What each symbol does to the states:
kof * mol
kof § far
kof ! kup
kof $ voz
kof % mem
kof @ zud
mis * mos
mis § gur
mis ! bop
mis $ mer
mis % lif
mis @ guk
mak * seg
mak § ruv
mak ! gim
mak $ zel
mak % sos
mak @ zam
suf * sep
suf § zum
suf ! zam
suf $ ruv
suf % tel
suf @ mog
guk * mer
guk § mis
guk ! vug
guk $ fet
guk % vib
guk @ lak
mal * vos
mal § sig
mal ! nal
mal $ rov
mal % lig
mal @ mut
gur * lak
gur § nos
gur ! fet
gur $ mos
gur % pog
gur @ mis
zis * ter
zis § zam
zis ! lop
zis $ gim
zis % suf
zis @ seg
biv * vib
biv § niz
biv ! fud
biv $ zab
biv % ter
biv @ pog
ges * zud
ges § rif
ges ! voz
ges $ gor
ges % vug
ges @ far
ruv * zis
ruv § sep
ruv ! ter
ruv $ seg
ruv % mun
ruv @ mak
fet * tal
fet § mer
fet ! lod
fet $ mem
fet % nos
fet @ bop
dez * mal
dez § ver
dez ! vos
dez $ mut
dez % zus
dez @ fon
tam * mub
tam § tov
tam ! tel
tam $ zut
tam % mut
tam @ maz
gim * zev
gim § ter
gim ! biv
gim $ gug
gim % ruv
gim @ kol
zer * mun
zer § tel
zer ! suf
zer $ sos
zer % tam
zer @ non
ver * sig
ver § guf
ver ! las
ver $ mal
ver % vab
ver @ dez
tal * lod
tal § vug
tal ! ges
tal $ zov
tal % guk
tal @ mem
niz * lif
niz § gug
niz ! rud
niz $ vib
niz % zel
niz @ biv
riv * non
riv § zut
riv ! sos
riv $ kif
riv % nal
riv @ tel
kif * zum
kif § non
kif ! bem
kif $ suf
kif % vel
kif @ mun
mub * tel
mub § vel
mub ! kif
mub $ zer
mub % rov
mub @ zut
vos * nal
vos § las
vos ! maz
vos $ tov
vos % ver
vos @ rov
las * nim
las § mut
las ! tam
las $ nal
las % guf
las @ vos
vel * riv
vel § maz
vel ! non
vel $ tel
vel % vos
vel @ mub
mol * kup
mol § gor
mol ! kam
mol $ miv
mol % zov
mol @ voz
zum * bem
zum § sos
zum ! mak
zum $ sep
zum % riv
zum @ suf
tel * kif
tel § riv
tel ! zum
tel $ mun
tel % tov
tel @ zer
vib * fud
vib § lif
vib ! mis
vib $ nos
vib % lop
vib @ zab
mim * zus
mim § kam
mim ! lig
mim $ niv
mim % mol
mim @ fod
lif * rud
lif § pog
lif ! gur
lif $ fud
lif % kol
lif @ vib
zar * vol
zar § voz
zar ! fod
zar $ kam
zar % ges
zar @ kup
bop * mem
bop § fet
bop ! zov
bop $ lek
bop % gur
bop @ vug
rud * gur
rud § zab
rud ! lak
rud $ mis
rud % gug
rud @ fud
lop * niz
lop § kol
lop ! lif
lop $ biv
lop % zam
lop @ zev
kol * gug
kol § gim
kol ! pog
kol $ niz
kol % mak
kol @ lop
zam * zel
zam § mak
zam ! kol
zam $ ter
zam % zum
zam @ zis
mog * ruv
mog § suf
mog ! zis
mog $ mak
mog % zer
mog @ bem
kup * kam
kup § zar
kup ! vab
kup $ mim
kup % far
kup @ miv
fod * niv
fod § mim
fod ! faz
fod $ pom
fod % voz
fod @ vab
sos * mog
sos § mun
sos ! ruv
sos $ bem
sos % zut
sos @ zum
rif * kof
rif § zov
rif ! mol
rif $ zud
rif % bop
rif @ ges
zut * zer
zut § mub
zut ! mun
zut $ non
zut % nim
zut @ riv
vab * pom
vab § fod
vab ! guf
vab $ lig
vab % zar
vab @ zus
zus * lig
zus § vab
zus ! ver
zus $ faz
zus % kup
zus @ niv
nos * guk
nos § fud
nos ! mer
nos $ lak
nos % biv
nos @ gur
faz * dez
faz § lig
faz ! mal
faz $ fon
faz % mim
faz @ guf
lak * fet
lak § guk
lak ! tal
lak $ bop
lak % zab
lak @ mos
ter * lop
ter § zel
ter ! niz
ter $ zev
ter % sep
ter @ gim
mut * rov
mut § mal
mut ! tov
mut $ nim
mut % faz
mut @ las
guf * fon
guf § faz
guf ! mut
guf $ sig
guf % fod
guf @ ver
mer * vug
mer § mos
mer ! lek
mer $ tal
mer % fud
mer @ fet
bem * mak
bem § mog
bem ! seg
bem $ zam
bem % non
bem @ sep
vug * lek
vug § bop
vug ! rif
vug $ lod
vug % mis
vug @ tal
niv * faz
niv § zus
niv ! dez
niv $ guf
niv % miv
niv @ pom
miv * mim
miv § kup
miv ! zus
miv $ fod
miv % kof
miv @ vol
zov * far
zov § lod
zov ! gor
zov $ kof
zov % fet
zov @ rif
vol * fod
vol § miv
vol ! niv
vol $ vab
vol % zud
vol @ kam
far * gor
far § ges
far ! zar
far $ mol
far % tal
far @ kof
non * sos
non § zer
non ! mog
non $ zum
non % maz
non @ kif
seg * gim
seg § zis
seg ! zev
seg $ kol
seg % mog
seg @ zel
fon * mut
fon § dez
fon ! rov
fon $ las
fon % niv
fon @ sig
mos * bop
mos § lak
mos ! mem
mos $ vug
mos % rud
mos @ mer
zev * biv
zev § lop
zev ! vib
zev $ pog
zev % zis
zev @ gug
gor * zar
gor § zud
gor ! vol
gor $ kup
gor % lod
gor @ mol
voz * miv
voz § mol
voz ! mim
voz $ vol
voz % rif
voz @ zar
lek * rif
lek § mem
lek ! kof
lek $ ges
lek % mos
lek @ lod
nim * tam
nim § rov
nim ! mub
nim $ maz
nim % fon
nim @ nal
zud * voz
zud § kof
zud ! miv
zud $ zar
zud % lek
zud @ gor
pom * guf
pom § niv
pom ! fon
pom $ ver
pom % vol
pom @ lig
pog * zab
pog § biv
pog ! nos
pog $ rud
pog % gim
pog @ lif
mun * suf
mun § kif
mun ! sep
mun $ mog
mun % mub
mun @ sos
tov * vel
tov § nal
tov ! riv
tov $ mub
tov % mal
tov @ tam
gug * pog
gug § zev
gug ! zab
gug $ lif
gug % seg
gug @ niz
mem * zov
mem § tal
mem ! far
mem $ rif
mem % lak
mem @ lek
lod * ges
lod § lek
lod ! zud
lod $ far
lod % mer
lod @ zov
fud * mis
fud § rud
fud ! mos
fud $ guk
fud % niz
fud @ nos
zab * nos
zab § vib
zab ! guk
zab $ gur
zab % zev
zab @ rud
lig * ver
lig § pom
lig ! sig
lig $ dez
lig % kam
lig @ faz
sig * las
sig § fon
sig ! nim
sig $ vos
sig % pom
sig @ mal
rov * tov
rov § vos
rov ! vel
rov $ tam
rov % dez
rov @ nim
nal * maz
nal § nim
nal ! zut
nal $ vel
nal % sig
nal @ tov
kam * vab
kam § vol
kam ! pom
kam $ zus
kam % gor
kam @ mim
sep * zam
sep § bem
sep ! zel
sep $ zis
sep % kif
sep @ ruv
maz * zut
maz § tam
maz ! zer
maz $ riv
maz % las
maz @ vel
zel * kol
zel § seg
zel ! gug
zel $ lop
zel % bem
zel @ ter

In the rows, 51 means zero.

The rows follow the links: the fewer symbols apart two states are, the more alike their rows tend to be.

Each row is also shifted at random along 4 hidden directions that mean nothing.

Rows with their states:
[ 57,  51,  40,  52,  52,  44,  40,  62,  53,  47,  48,  55,  60,  52,  47,  57,  52,  56,  43,  57,  49,  47,  52,  42,  59,  57,  44,  48,  48,  58,  42,  47,  50,  51,  49,  45]
state: gug
[ 40,  47,  53,  47,  56,  44,  48,  57,  58,  45,  38,  30,  53,  51,  55,  59,  52,  35,  36,  49,  42,  47,  43,  43,  59,  54,  50,  37,  44,  50,  48,  41,  52,  51,  57,  46]
state: zis
[ 26,  58,  69,  57,  48,  56,  46,  58,  40,  58,  40,  43,  53,  43,  42,  55,  46,  63,  51,  57,  49,  58,  53,  49,  46,  65,  48,  57,  44,  63,  49,  53,  50,  49,  53,  50]
state: lek
[ 35,  59,  43,  57,  46,  60,  54,  52,  41,  43,  42,  44,  47,  40,  47,  53,  51,  56,  57,  41,  59,  48,  51,  56,  42,  53,  55,  58,  40,  48,  50,  59,  54,  51,  68,  52]
state: voz
[ 15,  37,  36,  39,  59,  49,  62,  40,  62,  42,  52,  46,  51,  58,  60,  45,  56,  27,  42,  46,  46,  44,  40,  52,  48,  41,  56,  40,  45,  39,  53,  48,  57,  52,  54,  56]
state: tov
[ 73,  50,  52,  52,  54,  57,  62,  43,  53,  49,  39,  38,  47,  47,  61,  45,  50,  63,  57,  46,  58,  52,  46,  61,  44,  58,  60,  59,  34,  54,  50,  54,  59,  50,  69,  54]
state: mut
[ 42,  47,  63,  47,  51,  56,  59,  38,  49,  63,  61,  63,  47,  54,  51,  38,  48,  55,  58,  57,  51,  59,  52,  59,  42,  48,  53,  58,  57,  51,  57,  55,  51,  50,  39,  59]
state: pom
[ 51,  59,  50,  57,  42,  48,  40,  60,  43,  46,  54,  49,  45,  45,  42,  62,  51,  40,  52,  42,  49,  47,  55,  43,  56,  42,  45,  44,  64,  42,  53,  49,  41,  51,  47,  43]
state: mis
[ 44,  62,  45,  60,  43,  56,  46,  58,  39,  43,  45,  45,  46,  39,  43,  59,  51,  54,  57,  40,  57,  47,  54,  51,  47,  51,  51,  55,  48,  46,  50,  56,  48,  51,  62,  47]
state: lod
[ 50,  59,  33,  59,  47,  49,  40,  66,  45,  38,  41,  47,  56,  43,  44,  63,  53,  57,  48,  45,  55,  43,  54,  44,  54,  57,  46,  51,  42,  52,  41,  53,  50,  51,  63,  43]
state: nos
[ 44,  49,  49,  48,  48,  56,  59,  39,  47,  52,  63,  60,  43,  51,  51,  43,  51,  45,  60,  45,  54,  52,  52,  58,  43,  38,  55,  54,  59,  40,  59,  56,  49,  51,  46,  56]
state: niv
[ 60,  45,  71,  44,  49,  52,  62,  34,  54,  57,  61,  43,  33,  53,  60,  44,  49,  27,  57,  41,  44,  56,  47,  56,  48,  32,  57,  42,  69,  33,  68,  46,  45,  51,  40,  54]
state: las
[ 28,  48,  75,  48,  54,  59,  59,  41,  48,  67,  49,  52,  52,  52,  51,  40,  46,  64,  54,  64,  49,  64,  50,  58,  40,  62,  54,  61,  44,  63,  54,  54,  55,  49,  45,  59]
state: zus
[ 71,  47,  32,  49,  52,  41,  43,  56,  58,  45,  58,  63,  57,  57,  50,  53,  54,  48,  45,  53,  50,  44,  52,  44,  61,  47,  46,  45,  56,  50,  44,  47,  49,  52,  44,  46]
state: seg
[ 58,  37,  42,  40,  58,  44,  55,  41,  63,  54,  63,  68,  57,  64,  57,  39,  53,  47,  46,  60,  48,  50,  48,  51,  54,  45,  50,  48,  55,  51,  50,  47,  53,  51,  37,  55]
state: tel
[ 60,  63,  49,  61,  41,  54,  44,  58,  38,  47,  50,  50,  45,  41,  42,  59,  50,  56,  60,  41,  57,  49,  58,  50,  49,  48,  49,  55,  56,  46,  51,  55,  45,  51,  55,  46]
state: mem
[ 53,  50,  57,  50,  52,  43,  42,  59,  54,  52,  48,  46,  54,  53,  49,  58,  50,  45,  41,  56,  43,  51,  50,  41,  60,  54,  45,  42,  54,  55,  48,  43,  47,  51,  44,  45]
state: lop
[ 46,  41,  42,  43,  59,  45,  54,  49,  62,  46,  46,  44,  56,  56,  59,  49,  53,  41,  40,  52,  46,  46,  42,  48,  55,  52,  53,  43,  42,  50,  47,  45,  56,  51,  55,  51]
state: mun
[ 55,  61,  64,  58,  41,  52,  42,  57,  39,  54,  55,  51,  43,  44,  41,  57,  48,  50,  58,  46,  50,  54,  58,  48,  51,  46,  46,  51,  65,  47,  55,  52,  41,  50,  43,  46]
state: vug
[ 41,  54,  56,  54,  51,  47,  39,  63,  48,  55,  45,  52,  60,  50,  42,  57,  49,  61,  43,  62,  47,  54,  54,  43,  55,  64,  43,  52,  47,  65,  43,  48,  49,  49,  46,  47]
state: rud
[ 90,  50,  45,  52,  53,  45,  48,  56,  58,  45,  42,  42,  53,  51,  57,  54,  51,  55,  47,  48,  52,  47,  49,  48,  59,  55,  51,  49,  44,  54,  45,  46,  53,  51,  60,  46]
state: sep
[ 75,  47,  60,  47,  51,  54,  60,  36,  53,  59,  61,  60,  44,  55,  56,  38,  48,  55,  61,  52,  53,  57,  52,  59,  45,  44,  55,  56,  59,  48,  59,  53,  51,  50,  43,  57]
state: sig
[ 48,  55,  58,  54,  48,  46,  40,  62,  48,  51,  46,  45,  53,  48,  44,  60,  49,  49,  45,  53,  45,  51,  52,  42,  58,  55,  45,  45,  53,  55,  48,  46,  46,  50,  47,  44]
state: vib
[ 56,  61,  79,  58,  42,  58,  51,  49,  38,  61,  50,  43,  38,  42,  46,  52,  45,  54,  63,  46,  51,  61,  55,  55,  44,  50,  52,  55,  60,  49,  60,  53,  44,  49,  47,  51]
state: gor
[ 75,  46,  53,  47,  53,  45,  53,  48,  59,  46,  49,  38,  44,  53,  60,  53,  52,  34,  47,  42,  46,  48,  46,  48,  58,  42,  53,  39,  56,  41,  55,  43,  49,  51,  52,  47]
state: sos
[ 40,  48,  60,  48,  54,  58,  64,  41,  51,  52,  41,  35,  45,  48,  59,  45,  49,  50,  53,  46,  52,  54,  44,  59,  42,  54,  59,  54,  39,  49,  55,  53,  57,  50,  63,  56]
state: dez

Complete each set of four: the symbols that take the first to the second take the third to the fourth, perhaps in another order.
Answer with the state's name.
A [ 41,  40,  38,  43,  58,  42,  49,  52,  62,  47,  53,  55,  60,  60,  54,  50,  54,  42,  37,  58,  44,  45,  46,  44,  58,  50,  48,  42,  48,  52,  45,  45,  53,  51,  45,  50]
B [ 37,  47,  67,  47,  53,  43,  44,  57,  56,  54,  46,  36,  50,  53,  51,  59,  50,  32,  38,  54,  37,  53,  46,  41,  60,  50,  46,  36,  56,  50,  53,  39,  46,  50,  42,  46]
C [ 58,  57,  63,  56,  46,  59,  53,  47,  41,  59,  53,  56,  46,  46,  46,  46,  46,  67,  63,  52,  57,  58,  56,  58,  42,  54,  52,  63,  52,  56,  54,  58,  50,  49,  49,  54]
D niv

A [ 58,  44,  50,  45,  58,  47,  56,  49,  61,  48,  41,  37,  53,  54,  60,  50,  51,  46,  42,  51,  47,  49,  43,  50,  55,  56,  54,  46,  40,  53,  48,  45,  56,  51,  59,  50]
B [ 50,  42,  46,  43,  54,  51,  62,  38,  58,  47,  55,  49,  45,  55,  60,  44,  53,  36,  51,  44,  50,  48,  45,  55,  48,  39,  57,  45,  53,  39,  56,  50,  53,  51,  52,  55]
C [ 54,  53,  26,  54,  49,  44,  39,  63,  51,  40,  51,  60,  60,  51,  44,  59,  54,  52,  45,  50,  53,  41,  54,  42,  58,  52,  44,  48,  49,  51,  40,  51,  49,  51,  53,  45]
D zam

A [ 53,  44,  54,  45,  56,  43,  49,  52,  60,  51,  48,  44,  54,  56,  56,  52,  51,  40,  40,  54,  42,  50,  45,  45,  59,  51,  49,  40,  51,  51,  50,  42,  51,  51,  46,  49]
B [ 59,  46,  42,  46,  54,  43,  48,  53,  59,  45,  49,  46,  53,  55,  55,  54,  53,  39,  42,  49,  46,  45,  47,  45,  59,  48,  50,  41,  51,  47,  48,  44,  50,  51,  51,  47]
C [ 41,  60,  60,  58,  45,  58,  49,  54,  39,  53,  46,  45,  46,  42,  44,  54,  48,  58,  58,  47,  54,  54,  54,  53,  44,  54,  51,  57,  49,  52,  53,  56,  49,  50,  55,  50]
D kof

A [ 45,  52,  39,  53,  52,  45,  40,  63,  52,  44,  45,  51,  60,  51,  46,  59,  53,  53,  41,  54,  49,  45,  51,  42,  58,  58,  45,  47,  45,  57,  41,  48,  51,  51,  53,  45]
B [ 66,  44,  66,  44,  56,  46,  55,  46,  61,  56,  47,  39,  48,  56,  60,  49,  49,  42,  45,  53,  43,  54,  45,  49,  56,  51,  53,  43,  52,  52,  54,  42,  51,  50,  47,  51]
C [ 43,  61,  68,  58,  46,  54,  43,  60,  40,  57,  43,  45,  51,  43,  41,  58,  47,  62,  52,  55,  49,  57,  55,  48,  50,  61,  47,  55,  50,  60,  49,  52,  47,  49,  50,  47]
D gim

A [ 47,  46,  53,  47,  58,  45,  48,  57,  59,  50,  38,  38,  58,  53,  55,  55,  51,  49,  37,  57,  44,  49,  45,  44,  58,  61,  49,  44,  40,  60,  44,  43,  54,  51,  55,  47]
B [ 54,  57,  54,  56,  46,  48,  38,  62,  45,  53,  51,  56,  54,  48,  41,  58,  49,  58,  50,  56,  50,  52,  57,  44,  55,  55,  43,  52,  56,  57,  47,  50,  45,  50,  44,  46]
C [ 53,  61,  29,  60,  44,  51,  41,  65,  42,  38,  45,  52,  54,  42,  42,  62,  53,  58,  52,  42,  58,  42,  56,  46,  53,  53,  47,  54,  45,  50,  42,  55,  49,  51,  63,  44]
D zar

A [ 41,  45,  39,  46,  54,  55,  63,  40,  53,  46,  53,  53,  49,  52,  57,  42,  53,  48,  54,  46,  56,  47,  46,  58,  43,  45,  57,  53,  44,  44,  53,  55,  57,  51,  58,  57]
B [ 45,  45,  64,  44,  51,  54,  63,  36,  53,  55,  56,  45,  39,  53,  58,  43,  50,  35,  55,  45,  47,  55,  46,  57,  45,  38,  57,  46,  59,  39,  63,  50,  50,  51,  46,  56]
C [ 41,  60,  43,  58,  44,  52,  42,  62,  41,  45,  47,  51,  52,  43,  41,  59,  51,  55,  52,  46,  54,  47,  55,  47,  51,  53,  47,  53,  49,  51,  46,  54,  48,  51,  56,  46]
D bop

A [ 60,  47,  75,  47,  53,  43,  47,  53,  57,  58,  46,  33,  46,  53,  55,  56,  48,  35,  42,  53,  37,  56,  46,  43,  60,  50,  49,  37,  59,  51,  56,  38,  45,  50,  42,  46]
B [ 63,  42,  45,  44,  53,  39,  43,  50,  60,  56,  69,  73,  57,  64,  49,  47,  52,  44,  44,  62,  44,  50,  54,  43,  61,  43,  42,  43,  68,  51,  50,  44,  45,  51,  26,  49]
C [ 57,  59,  54,  57,  43,  59,  56,  46,  41,  47,  51,  44,  37,  41,  50,  51,  49,  48,  64,  35,  57,  51,  53,  58,  42,  42,  56,  54,  55,  38,  58,  57,  48,  51,  59,  51]
D kam

A [ 25,  48,  61,  48,  52,  58,  59,  42,  47,  59,  53,  54,  49,  51,  50,  42,  49,  55,  55,  56,  51,  57,  49,  57,  40,  53,  54,  58,  48,  54,  55,  55,  54,  50,  48,  58]
B [ 39,  56,  50,  53,  43,  57,  55,  44,  42,  48,  58,  52,  39,  45,  48,  50,  51,  42,  61,  39,  54,  50,  53,  56,  43,  38,  54,  52,  60,  36,  59,  56,  47,  51,  51,  53]
C [ 53,  51,  65,  50,  52,  59,  62,  41,  49,  55,  45,  39,  44,  47,  57,  44,  48,  55,  57,  47,  53,  56,  47,  60,  42,  54,  58,  57,  44,  51,  56,  54,  55,  50,  59,  56]
D zus

A [ 45,  54,  55,  54,  53,  47,  40,  64,  50,  53,  38,  46,  62,  49,  45,  58,  49,  64,  41,  62,  48,  52,  51,  43,  56,  68,  45,  52,  40,  68,  40,  48,  52,  50,  53,  46]
B [ 45,  53,  40,  53,  50,  46,  39,  63,  50,  48,  49,  58,  61,  51,  43,  57,  52,  58,  43,  58,  50,  47,  54,  42,  57,  59,  43,  51,  47,  59,  41,  49,  50,  50,  48,  46]
C [ 29,  40,  43,  40,  55,  51,  63,  37,  58,  48,  58,  53,  47,  57,  59,  42,  54,  32,  48,  47,  48,  47,  44,  55,  46,  38,  56,  44,  53,  38,  57,  50,  54,  52,  48,  57]
D rov

A [ 39,  42,  56,  43,  59,  45,  54,  50,  61,  49,  42,  34,  53,  55,  59,  52,  52,  35,  37,  53,  41,  50,  41,  46,  56,  53,  52,  39,  44,  51,  50,  42,  54,  51,  53,  50]
B [ 82,  49,  60,  49,  53,  44,  48,  53,  58,  52,  46,  40,  50,  53,  57,  54,  49,  47,  46,  51,  46,  52,  48,  47,  59,  52,  50,  44,  53,  53,  51,  43,  49,  51,  50,  47]
C [ 60,  42,  43,  44,  56,  42,  50,  50,  61,  48,  53,  53,  55,  58,  56,  50,  53,  42,  42,  53,  46,  47,  47,  46,  58,  48,  49,  43,  52,  49,  48,  45,  51,  51,  46,  49]
D mak

A [ 88,  54,  64,  54,  50,  44,  40,  59,  52,  58,  50,  51,  53,  52,  48,  55,  47,  60,  49,  58,  47,  55,  55,  44,  61,  57,  45,  50,  57,  61,  48,  45,  46,  50,  42,  44]
B [ 62,  50,  43,  52,  53,  43,  40,  61,  54,  51,  49,  60,  63,  55,  46,  54,  51,  62,  43,  62,  50,  49,  54,  43,  59,  61,  43,  52,  48,  63,  40,  48,  51,  50,  46,  46]
C [ 57,  45,  54,  46,  55,  53,  62,  40,  56,  51,  49,  44,  47,  53,  61,  43,  51,  47,  52,  48,  51,  52,  45,  57,  47,  48,  58,  50,  46,  47,  55,  50,  55,  51,  56,  55]
D nim

A [ 64,  42,  62,  44,  57,  51,  60,  38,  59,  61,  54,  54,  51,  58,  59,  39,  48,  56,  52,  59,  49,  57,  48,  57,  48,  53,  54,  54,  50,  57,  54,  49,  55,  50,  44,  57]
B [ 59,  45,  48,  46,  56,  50,  60,  45,  59,  44,  41,  32,  47,  51,  63,  49,  52,  41,  47,  42,  49,  47,  41,  53,  51,  49,  58,  45,  41,  45,  52,  47,  56,  51,  64,  52]
C [ 21,  48,  35,  49,  51,  57,  58,  43,  47,  47,  56,  63,  53,  51,  49,  43,  53,  53,  55,  50,  57,  47,  50,  57,  40,  48,  54,  58,  44,  47,  50,  59,  56,  51,  54,  57]
D lig

A [ 67,  61,  41,  60,  44,  59,  51,  51,  40,  47,  51,  57,  47,  42,  46,  50,  50,  69,  65,  43,  64,  49,  58,  58,  43,  52,  53,  64,  47,  50,  49,  61,  52,  50,  61,  51]
B [ 64,  56,  45,  55,  48,  59,  59,  44,  45,  47,  49,  51,  46,  44,  53,  46,  50,  63,  63,  42,  62,  50,  53,  61,  42,  51,  57,  62,  44,  48,  52,  59,  55,  51,  64,  54]
C [ 52,  59,  54,  59,  48,  51,  40,  64,  43,  53,  43,  51,  57,  45,  41,  58,  48,  68,  50,  57,  52,  53,  56,  46,  52,  64,  45,  57,  45,  64,  43,  52,  49,  49,  53,  46]
D lek

A [ 35,  56,  66,  53,  44,  55,  48,  49,  40,  61,  63,  62,  45,  49,  41,  49,  47,  51,  59,  54,  49,  58,  57,  51,  45,  45,  47,  54,  67,  49,  58,  53,  43,  50,  34,  53]
B [ 52,  60,  54,  57,  44,  61,  57,  48,  41,  45,  42,  35,  38,  38,  51,  53,  49,  51,  62,  34,  58,  50,  51,  58,  42,  48,  58,  56,  46,  42,  56,  57,  51,  51,  68,  51]
C [ 57,  60,  61,  57,  41,  57,  51,  47,  39,  54,  58,  53,  39,  44,  45,  51,  48,  51,  64,  42,  55,  55,  57,  55,  44,  42,  52,  56,  63,  43,  59,  56,  44,  50,  47,  51]
D vab

A [ 53,  44,  50,  45,  56,  45,  53,  50,  61,  46,  45,  36,  50,  54,  59,  53,  52,  35,  41,  47,  44,  47,  42,  47,  57,  48,  52,  39,  48,  46,  51,  43,  52,  51,  54,  49]
B [ 46,  37,  39,  40,  56,  41,  50,  46,  63,  50,  64,  65,  56,  64,  55,  46,  54,  35,  41,  57,  43,  46,  48,  45,  58,  40,  47,  40,  61,  45,  51,  44,  49,  51,  34,  52]
C [ 42,  50,  42,  50,  50,  58,  62,  42,  49,  43,  48,  44,  44,  46,  56,  47,  52,  46,  57,  39,  57,  47,  47,  59,  42,  45,  59,  53,  43,  41,  54,  56,  56,  51,  65,  55]
D guf

A [ 76,  50,  50,  52,  54,  44,  43,  59,  57,  52,  45,  51,  59,  54,  51,  54,  50,  61,  44,  59,  49,  51,  51,  45,  60,  61,  46,  50,  46,  63,  43,  46,  52,  50,  50,  46]
B [ 29,  52,  56,  52,  52,  48,  39,  62,  47,  59,  50,  61,  64,  53,  40,  53,  49,  65,  43,  68,  47,  55,  55,  44,  53,  65,  41,  55,  48,  68,  42,  50,  49,  49,  40,  49]
C [ 30,  58,  61,  55,  45,  58,  51,  51,  40,  53,  48,  46,  45,  43,  45,  53,  48,  53,  56,  48,  52,  55,  53,  53,  43,  52,  52,  55,  51,  50,  54,  55,  49,  50,  53,  51]
D faz

A [ 49,  57,  60,  56,  45,  57,  50,  49,  40,  58,  56,  60,  48,  47,  44,  48,  47,  64,  61,  53,  55,  57,  57,  55,  44,  52,  50,  61,  56,  54,  53,  57,  48,  50,  45,  53]
B [ 42,  52,  57,  50,  46,  57,  56,  41,  45,  56,  62,  60,  43,  50,  48,  44,  49,  48,  61,  48,  53,  55,  54,  57,  42,  41,  53,  55,  61,  43,  59,  56,  48,  50,  43,  56]
C [ 32,  59,  48,  56,  44,  57,  50,  52,  39,  46,  50,  48,  45,  42,  44,  55,  51,  49,  57,  41,  55,  49,  53,  53,  44,  47,  52,  53,  52,  43,  53,  56,  48,  51,  57,  50]
D vol

A [ 55,  59,  54,  57,  43,  58,  52,  50,  39,  52,  53,  53,  44,  43,  45,  50,  49,  59,  63,  44,  57,  53,  56,  56,  43,  49,  52,  59,  54,  48,  54,  58,  48,  50,  54,  51]
B [ 24,  54,  42,  53,  48,  59,  57,  48,  43,  43,  47,  46,  46,  44,  50,  51,  52,  48,  56,  41,  56,  47,  49,  56,  41,  47,  56,  54,  43,  43,  53,  58,  54,  51,  63,  54]
C [ 72,  53,  36,  54,  49,  43,  39,  62,  52,  46,  53,  62,  59,  52,  45,  56,  52,  59,  47,  54,  52,  46,  56,  43,  60,  54,  44,  51,  52,  56,  42,  49,  48,  51,  47,  45]
D zab

A [ 34,  56,  56,  54,  47,  57,  50,  51,  41,  57,  53,  59,  52,  48,  43,  48,  48,  64,  56,  56,  54,  56,  56,  54,  43,  56,  50,  61,  50,  57,  50,  57,  50,  50,  47,  53]
B [ 27,  55,  47,  55,  48,  55,  46,  56,  42,  54,  51,  64,  59,  48,  40,  50,  50,  68,  52,  60,  55,  53,  56,  51,  45,  60,  47,  61,  45,  61,  44,  58,  52,  49,  49,  52]
C [ 62,  42,  52,  44,  56,  45,  55,  45,  61,  51,  51,  45,  50,  57,  60,  48,  51,  40,  45,  51,  45,  49,  45,  50,  55,  47,  53,  43,  52,  47,  53,  44,  52,  51,  49,  51]
D mub

